Here is a tiny trained network, its code and every weight. The questions are about switching its units off for an input and a target symbol, where a switched-off unit gives its printed mean instead of its output.

import numpy as np


def w(rows, s, z=0):
    codes = np.array(rows[::2]) - 128.0
    scale = np.full(codes.shape[1], s)
    scale[-1] = z or s
    return codes * scale


def f(y):
    return np.maximum(y, 0)


def softmax(a):
    e = np.exp(a - a.max(-1, keepdims=True))
    return e / e.sum(-1, keepdims=True)


def log_softmax(a):
    a = a - a.max(-1, keepdims=True)
    return a - np.log(np.exp(a).sum(-1, keepdims=True))


def net(x, mask):
    ids = ['αβγηλξφ'.index(c) for c in x.split()]
    T = len(ids)
    res = E[ids] + P[:T]
    r = res
    for j in range(3):
        rows = slice(4 * j, 4 * j + 4)
        q, k, v = (r @ M[0][rows].T for M in (Q, K, V))
        z = softmax(np.where(np.tri(T) > 0, q @ k.T / 4**0.5, -1e9)) @ v
        o = O[0][rows]
        res = res + np.where(mask[j], z, o[:, -1]) @ o[:, :-1]
    y = f(res @ A[0][:, :-1].T + A[0][:, -1])
    res = res + np.where(mask[3:7], y, B[0][:, -1]) @ B[0][:, :-1]
    return log_softmax(res[-1] @ U[:, :-1].T + U[:, -1])


Q, K, V, O, A, B = {}, {}, {}, {}, {}, {}
E = w([
[136,251,8],'α',
[167,213,124],'β',
[125,85,43],'γ',
[52,127,235],'η',
[71,159,238],'λ',
[205,30,91],'ξ',
[62,104,250],'φ',
],0.02)
P = w([
[49,132,254],'0',
[54,119,243],'1',
[63,122,227],'2',
[79,127,212],'3',
[85,127,196],'4',
[86,118,181],'5',
[98,122,164],'6',
[105,115,152],'7',
[114,118,135],'8',
[133,118,121],'9',
[144,111,108],'10',
[156,104,96],'11',
[188,108,85],'12',
[172,148,126],'13',
],0.0075)
Q[0] = w([
[131,134,145],'head 1',
[135,143,159],'head 1',
[164,86,139],'head 1',
[113,105,75],'head 1',
[138,125,95],'head 2',
[147,90,134],'head 2',
[139,126,118],'head 2',
[122,106,146],'head 2',
[5,110,195],'head 3',
[113,153,118],'head 3',
[191,165,37],'head 3',
[158,171,135],'head 3',
],0.029)
K[0] = w([
[115,111,93],'head 1',
[178,142,100],'head 1',
[175,82,104],'head 1',
[117,155,179],'head 1',
[186,101,123],'head 2',
[148,102,132],'head 2',
[143,125,140],'head 2',
[98,76,140],'head 2',
[164,102,7],'head 3',
[117,150,154],'head 3',
[78,148,200],'head 3',
[115,127,146],'head 3',
],0.021)
V[0] = w([
[118,146,125],'head 1',
[184,170,166],'head 1',
[110,159,253],'head 1',
[75,153,92],'head 1',
[130,140,130],'head 2',
[148,102,73],'head 2',
[136,66,94],'head 2',
[70,81,90],'head 2',
[107,112,109],'head 3',
[58,209,63],'head 3',
[105,143,87],'head 3',
[215,147,185],'head 3',
],0.013)
O[0] = w([
[124,88,90,120],'head 1',
[151,113,115,122],'head 1',
[198,188,118,173],'head 1',
[161,121,136,107],'head 1',
[149,134,119,128],'head 2',
[55,140,170,1],'head 2',
[75,151,177,62],'head 2',
[133,105,225,125],'head 2',
[86,138,164,126],'head 3',
[157,248,157,77],'head 3',
[116,211,171,98],'head 3',
[232,56,2,131],'head 3',
],0.007,0.013)
A[0] = w([
[104,91,79,253],'neuron 1',
[106,7,168,44],'neuron 2',
[166,4,225,180],'neuron 3',
[127,102,13,148],'neuron 4',
],0.011,0.0043)
B[0] = w([
[182,49,161,175],'neuron 1',
[196,164,230,226],'neuron 2',
[65,119,6,255],'neuron 3',
[66,231,199,172],'neuron 4',
],0.012,0.022)
U = w([
[85,155,113,3],'α',
[1,111,131,125],'β',
[210,102,172,2],'γ',
[135,108,136,135],'η',
[87,111,70,178],'λ',
[124,34,194,237],'ξ',
[135,115,231,87],'φ',
],0.0095,0.004)

Each question gives the input, a string of symbols that net reads in full, and the target symbol t.
The units are the heads (4 rows each of Q, K, V and O) and the neurons (one row each of A and B). Each row of codes is followed by its name. A weight is (code - 128) times the scale printed after its matrix; where a second scale follows, it is the last column's (O, A, B and U).
mask holds one flag per unit, heads first, then neurons. A switched-off unit (its flag False) gives its mean, the last column of its rows in O or B, instead of its output. The means were averaged over made-up inputs and are rounded, as every weight is.
A unit's drop is (log p(t) with every unit on - log p(t) with that unit switched off) / (log p(t) with every unit on - log p(t) with every unit switched off).
The circuit of an input: a set's keep is (log p(t) with only the set's units on - log p(t) with every unit switched off) / (log p(t) with every unit on - log p(t) with every unit switched off). Starting from all 7 units, units are removed one at a time, each time the one whose removal leaves the highest keep (on an exact tie, the one counted first), for as long as the keep stays at least 0.8.
circuit, biggest first: the units of the circuit, biggest drop first
top k neurons: the k neurons with the biggest drops, biggest first
which heads matter: for each layer, one digit per head in row order, 1 if its drop is at least 0.15 and else 0, layers parted by /
drop when u is switched off: that unit's drop, to one decimal
input ξ λ φ η η β λ ξ α, target α: top 2 neurons : (neuron 4; neuron 2)
input β ξ φ β, target φ: which heads matter : 011
input η γ φ φ γ φ η φ λ η, target β: which heads matter : 101
input λ φ η φ λ γ φ η λ α η φ γ φ, target β: top neuron : (neuron 3)
input γ η λ η ξ φ φ β η ξ γ β ξ, target ξ: circuit, biggest first : (head 1; neuron 1)
input η φ φ λ γ γ φ η, target β: circuit, biggest first : (head 3; neuron 2)
input λ φ γ φ, target β: which heads matter : 001
input η φ φ φ λ, target γ: which heads matter : 100
input φ λ α φ φ, target φ: which heads matter : 001
input φ φ λ η ξ β λ, target ξ: circuit, biggest first : (head 3; neuron 1)
input φ φ α λ λ α β, target ξ: top 2 neurons : (neuron 3; neuron 1)
input λ φ λ φ λ φ η, target γ: which heads matter : 110
input φ ξ ξ γ γ ξ φ λ λ λ, target ξ: top 3 neurons : (neuron 2; neuron 1; neuron 4)
input φ φ φ β φ φ η φ ξ ξ η, target ξ: drop when head 3 is switched off : 0.3
input φ φ φ λ ξ φ ξ, target ξ: drop when neuron 3 is switched off : 0.2
input φ φ α φ λ λ λ, target φ: drop when neuron 3 is switched off : 3.5
